Below is a small trained network, with its code and all its weights. Each question gives an input and a class and asks what happens when units are switched off, that is, made to give their printed mean instead of their output.

import numpy as np


def w(rows, s, z=0):
    codes = np.array(rows[::2]) - 128.0
    scale = np.full(codes.shape[1], s)
    scale[-1] = z or s
    return codes * scale


def f(y):
    return np.maximum(y, 0)


def log_softmax(a):
    a = a - a.max(-1, keepdims=True)
    return a - np.log(np.exp(a).sum(-1, keepdims=True))


def net(x, mask):
    res = np.array(x, float).reshape(1, 5) / 4 @ E
    y = f(res @ A[0][:, :-1].T + A[0][:, -1])
    res = res + np.where(mask, y, B[0][:, -1]) @ B[0][:, :-1]
    return log_softmax(res[-1] @ U[:, :-1].T + U[:, -1])


A, B = {}, {}
E = w([
[201,220,165,66,194],'x0',
[156,168,86,255,157],'x1',
[29,160,181,142,198],'x2',
[128,129,125,127,130],'x3',
[129,127,127,128,130],'x4',
],0.017)
A[0] = w([
[99,203,141,144,199,11],'n0',
[187,54,82,172,71,194],'n1',
[54,91,156,136,96,46],'n2',
[142,66,84,200,78,141],'n3',
[142,111,30,212,51,123],'n4',
[150,211,129,225,141,140],'n5',
[96,96,155,158,103,26],'n6',
[121,33,169,11,96,202],'n7',
[106,176,198,63,169,102],'n8',
[251,87,140,136,169,103],'n9',
[221,158,151,134,206,107],'n10',
[106,84,127,47,83,45],'n11',
[100,106,168,202,186,151],'n12',
[63,75,87,153,89,194],'n13',
[235,110,116,80,74,13],'n14',
[192,194,146,114,152,123],'n15',
[186,156,155,110,176,92],'n16',
[20,162,172,167,185,49],'n17',
[112,108,169,78,61,29],'n18',
[197,164,164,116,161,43],'n19',
[59,154,176,168,133,28],'n20',
[22,13,70,164,91,141],'n21',
[145,137,218,40,190,99],'n22',
[110,58,107,172,143,138],'n23',
[189,174,162,112,156,58],'n24',
[91,83,148,148,209,27],'n25',
[40,102,105,134,72,51],'n26',
[197,188,169,111,151,35],'n27',
[135,151,222,70,203,101],'n28',
],0.012,0.011)
B[0] = w([
[91,198,183,129,220,170],'n0',
[81,126,80,193,123,244],'n1',
[154,188,213,50,192,163],'n2',
[67,173,100,177,132,224],'n3',
[63,159,104,204,150,240],'n4',
[198,77,126,54,75,215],'n5',
[152,118,127,108,150,144],'n6',
[222,69,157,39,139,250],'n7',
[63,176,138,202,186,195],'n8',
[129,97,95,122,104,185],'n9',
[179,124,191,77,115,199],'n10',
[159,43,70,146,64,181],'n11',
[156,203,145,100,152,183],'n12',
[149,114,137,105,71,217],'n13',
[251,169,215,15,200,189],'n14',
[145,117,142,64,124,192],'n15',
[166,80,124,79,127,176],'n16',
[253,12,130,60,51,187],'n17',
[67,65,74,194,58,164],'n18',
[151,60,70,153,34,168],'n19',
[182,54,60,131,53,154],'n20',
[208,84,146,68,100,249],'n21',
[50,192,128,173,138,207],'n22',
[92,166,112,154,121,182],'n23',
[182,61,80,118,43,172],'n24',
[123,99,70,155,27,146],'n25',
[147,186,161,65,193,175],'n26',
[131,92,84,121,84,176],'n27',
[66,186,147,208,176,203],'n28',
],0.012,0.023)
U = w([
[154,72,86,142,52,255],'0',
[170,147,226,69,183,8],'1',
[30,206,144,253,180,109],'2',
],0.015,0.0065)

Each question gives the input, the list of numbers given to net, and the class t.
The units are the neurons (one row each of A and B). Each row of codes is followed by its name. A weight is (code - 128) times the scale printed after its matrix; where a second scale follows, it is the last column's (A, B and U).
mask holds one flag per neuron, in row order. A switched-off neuron (its flag False) gives its mean, the last column of its row in B, instead of its output. The means were averaged over made-up inputs and are rounded, as every weight is.
A unit's drop is (log p(t) with every unit on - log p(t) with that unit switched off) / (log p(t) with every unit on - log p(t) with every unit switched off).
most important unit: the unit with the biggest drop
top k neurons: the k neurons with the biggest drops, biggest first
drop of u: that unit's drop, to one decimal
input [-6,-6,2,0,-6], class 1: top 2 neurons => (n2, n26)
input [-8,4,-3,3,3], class 2: most important unit => n4
input [8,-7,1,-3,3], class 2: top 2 neurons => (n22, n28)
input [8,1,-2,0,-8], class 0: top 3 neurons => (n19, n24, n27)
input [2,-1,0,-3,-8], class 1: top 3 neurons => (n4, n1, n3)
input [-3,-1,5,1,7], class 1: top 2 neurons => (n2, n1)
input [6,3,0,-6,0], class 0: top 3 neurons => (n19, n14, n24)
input [-6,-2,5,4,4], class 1: top 2 neurons => (n2, n26)
input [-5,-7,3,-8,2], class 1: top 3 neurons => (n2, n26, n7)
input [4,6,1,5,-8], class 1: top 2 neurons => (n0, n1)
input [1,7,2,-6,3], class 1: top 2 neurons => (n12, n0)
input [8,-6,2,-1,4], class 2: top 3 neurons => (n22, n28, n8)
input [-3,-8,3,-2,-8], class 1: top 2 neurons => (n2, n7)
input [2,-8,1,-7,1], class 2: most important unit => n22
input [-8,0,1,-1,-8], class 1: drop of n2 => 0.7
input [5,-7,2,5,-1], class 2: drop of n22 => 0.2
input [6,-4,2,3,-1], class 2: drop of n8 => 0.1
